Below is a small trained network, with its code and all its weights. Each question gives an input and a target symbol and asks what happens when units are switched off, that is, made to give their printed mean instead of their output.

import numpy as np


def w(rows, s, z=0):
    codes = np.array(rows[::2]) - 128.0
    scale = np.full(codes.shape[1], s)
    scale[-1] = z or s
    return codes * scale


def norm(h):
    return h / np.sqrt((h * h).mean(-1, keepdims=True) + 1e-5)


def f(y):
    return np.maximum(y, 0)


def softmax(a):
    e = np.exp(a - a.max(-1, keepdims=True))
    return e / e.sum(-1, keepdims=True)


def log_softmax(a):
    a = a - a.max(-1, keepdims=True)
    return a - np.log(np.exp(a).sum(-1, keepdims=True))


def net(x, mask):
    ids = ['αβγδεθξπστφω'.index(c) for c in x.split()]
    T = len(ids)
    res = E[ids] + P[:T]
    r = norm(res)
    for j in range(2):
        rows = slice(2 * j, 2 * j + 2)
        q, k, v = (r @ M[0][rows].T for M in (Q, K, V))
        z = softmax(np.where(np.tri(T) > 0, q @ k.T / 2**0.5, -1e9)) @ v
        o = O[0][rows]
        res = res + np.where(mask[j], z, o[:, -1]) @ o[:, :-1]
    y = f(norm(res) @ A[0][:, :-1].T + A[0][:, -1])
    res = res + np.where(mask[2:26], y, B[0][:, -1]) @ B[0][:, :-1]
    return log_softmax(norm(res)[-1] @ U[:, :-1].T + U[:, -1])


Q, K, V, O, A, B = {}, {}, {}, {}, {}, {}
E = w([
[126,37,184],'α',
[120,237,149],'β',
[162,147,103],'γ',
[163,147,106],'δ',
[131,139,154],'ε',
[59,250,95],'θ',
[76,55,124],'ξ',
[33,172,201],'π',
[92,148,142],'σ',
[243,193,214],'τ',
[237,170,202],'φ',
[100,127,126],'ω',
],0.016)
P = w([
[75,172,206],'0',
[78,2,79],'1',
[99,52,135],'2',
[78,88,166],'3',
[60,64,148],'4',
[62,80,161],'5',
[54,80,171],'6',
],0.0042)
Q[0] = w([
[150,253,65],'head 0',
[190,128,223],'head 0',
[191,178,133],'head 1',
[135,60,221],'head 1',
],0.0071)
K[0] = w([
[170,114,8],'head 0',
[161,71,127],'head 0',
[255,155,184],'head 1',
[101,141,212],'head 1',
],0.0094)
V[0] = w([
[173,121,3],'head 0',
[80,143,124],'head 0',
[106,28,213],'head 1',
[203,65,129],'head 1',
],0.0064)
O[0] = w([
[139,77,129,31],'head 0',
[254,164,117,185],'head 0',
[76,220,169,93],'head 1',
[201,137,169,1],'head 1',
],0.0079,0.0029)
A[0] = w([
[249,109,144,158],'neuron 0',
[181,129,138,157],'neuron 1',
[167,231,20,236],'neuron 2',
[170,174,100,167],'neuron 3',
[85,115,100,167],'neuron 4',
[55,106,68,58],'neuron 5',
[142,233,98,145],'neuron 6',
[151,86,90,108],'neuron 7',
[142,97,99,110],'neuron 8',
[90,119,100,153],'neuron 9',
[113,120,214,44],'neuron 10',
[158,75,103,89],'neuron 11',
[112,89,192,123],'neuron 12',
[135,146,126,115],'neuron 13',
[126,62,76,99],'neuron 14',
[68,181,108,240],'neuron 15',
[187,192,95,142],'neuron 16',
[110,109,117,61],'neuron 17',
[97,148,172,125],'neuron 18',
[169,227,122,99],'neuron 19',
[113,55,160,148],'neuron 20',
[124,98,160,145],'neuron 21',
[132,82,88,108],'neuron 22',
[167,141,77,4],'neuron 23',
],0.014,0.004)
B[0] = w([
[50,190,137,182],'neuron 0',
[97,158,119,152],'neuron 1',
[44,57,3,208],'neuron 2',
[97,148,74,158],'neuron 3',
[222,217,80,175],'neuron 4',
[171,175,177,175],'neuron 5',
[87,17,137,200],'neuron 6',
[87,123,189,149],'neuron 7',
[139,161,175,143],'neuron 8',
[193,240,134,168],'neuron 9',
[124,62,125,159],'neuron 10',
[178,150,151,150],'neuron 11',
[78,133,76,157],'neuron 12',
[180,147,39,135],'neuron 13',
[137,131,193,156],'neuron 14',
[205,88,123,251],'neuron 15',
[100,114,74,160],'neuron 16',
[163,157,145,131],'neuron 17',
[149,111,155,180],'neuron 18',
[86,84,112,174],'neuron 19',
[102,108,42,157],'neuron 20',
[47,94,105,145],'neuron 21',
[123,156,174,148],'neuron 22',
[155,180,125,134],'neuron 23',
],0.0058,0.011)
U = w([
[23,232,165,206],'α',
[114,154,246,152],'β',
[98,129,117,123],'γ',
[154,120,93,201],'δ',
[154,97,117,80],'ε',
[158,73,128,3],'θ',
[195,80,164,65],'ξ',
[167,95,97,131],'π',
[145,92,111,56],'σ',
[233,78,170,145],'τ',
[134,102,25,95],'φ',
[169,107,193,20],'ω',
],0.012,0.0053)

Each question gives the input, a string of symbols that net reads in full, and the target symbol t.
The units are the heads (2 rows each of Q, K, V and O) and the neurons (one row each of A and B). Each row of codes is followed by its name. A weight is (code - 128) times the scale printed after its matrix; where a second scale follows, it is the last column's (O, A, B and U).
mask holds one flag per unit, heads first, then neurons. A switched-off unit (its flag False) gives its mean, the last column of its rows in O or B, instead of its output. The means were averaged over made-up inputs and are rounded, as every weight is.
A unit's drop is (log p(t) with every unit on - log p(t) with that unit switched off) / (log p(t) with every unit on - log p(t) with every unit switched off).
The circuit of an input: a set's keep is (log p(t) with only the set's units on - log p(t) with every unit switched off) / (log p(t) with every unit on - log p(t) with every unit switched off). Starting from the 12 units with the biggest drops (on a tie, the unit counted first), units are removed one at a time, each time the one whose removal leaves the highest keep (on an exact tie, the one counted first), for as long as the keep stays at least 0.8.
circuit, biggest first: the units of the circuit, biggest drop first
most important unit: the unit with the biggest drop
top k neurons: the k neurons with the biggest drops, biggest first
which heads matter: for each layer, one digit per head in row order, 1 if its drop is at least 0.15 and else 0, layers parted by /
drop of u: that unit's drop, to one decimal
input θ γ θ δ ε, target τ: circuit, biggest first	neuron 2
input π δ π σ γ τ, target α: top 2 neurons	neuron 0; neuron 15
input σ τ δ π φ, target α: circuit, biggest first	neuron 0; neuron 15
input β γ ξ, target α: top 2 neurons	neuron 15; neuron 6
input β γ β π β θ ξ, target α: top 2 neurons	neuron 15; neuron 2
input δ β θ τ γ, target α: which heads matter	00
input τ θ δ π γ, target α: which heads matter	01
input β δ θ γ π θ γ, target β: which heads matter	10
input π γ θ α σ, target τ: which heads matter	00
input φ α θ δ θ, target φ: which heads matter	00
input δ θ ξ γ γ, target β: top 3 neurons	neuron 2; neuron 14; neuron 11
input θ π ξ σ θ β β, target φ: drop of head 1	0.0
input θ θ δ δ δ θ, target φ: drop of neuron 2	0.1
input θ τ δ, target α: most important unit	neuron 0
input π σ τ, target α: drop of neuron 0	0.1
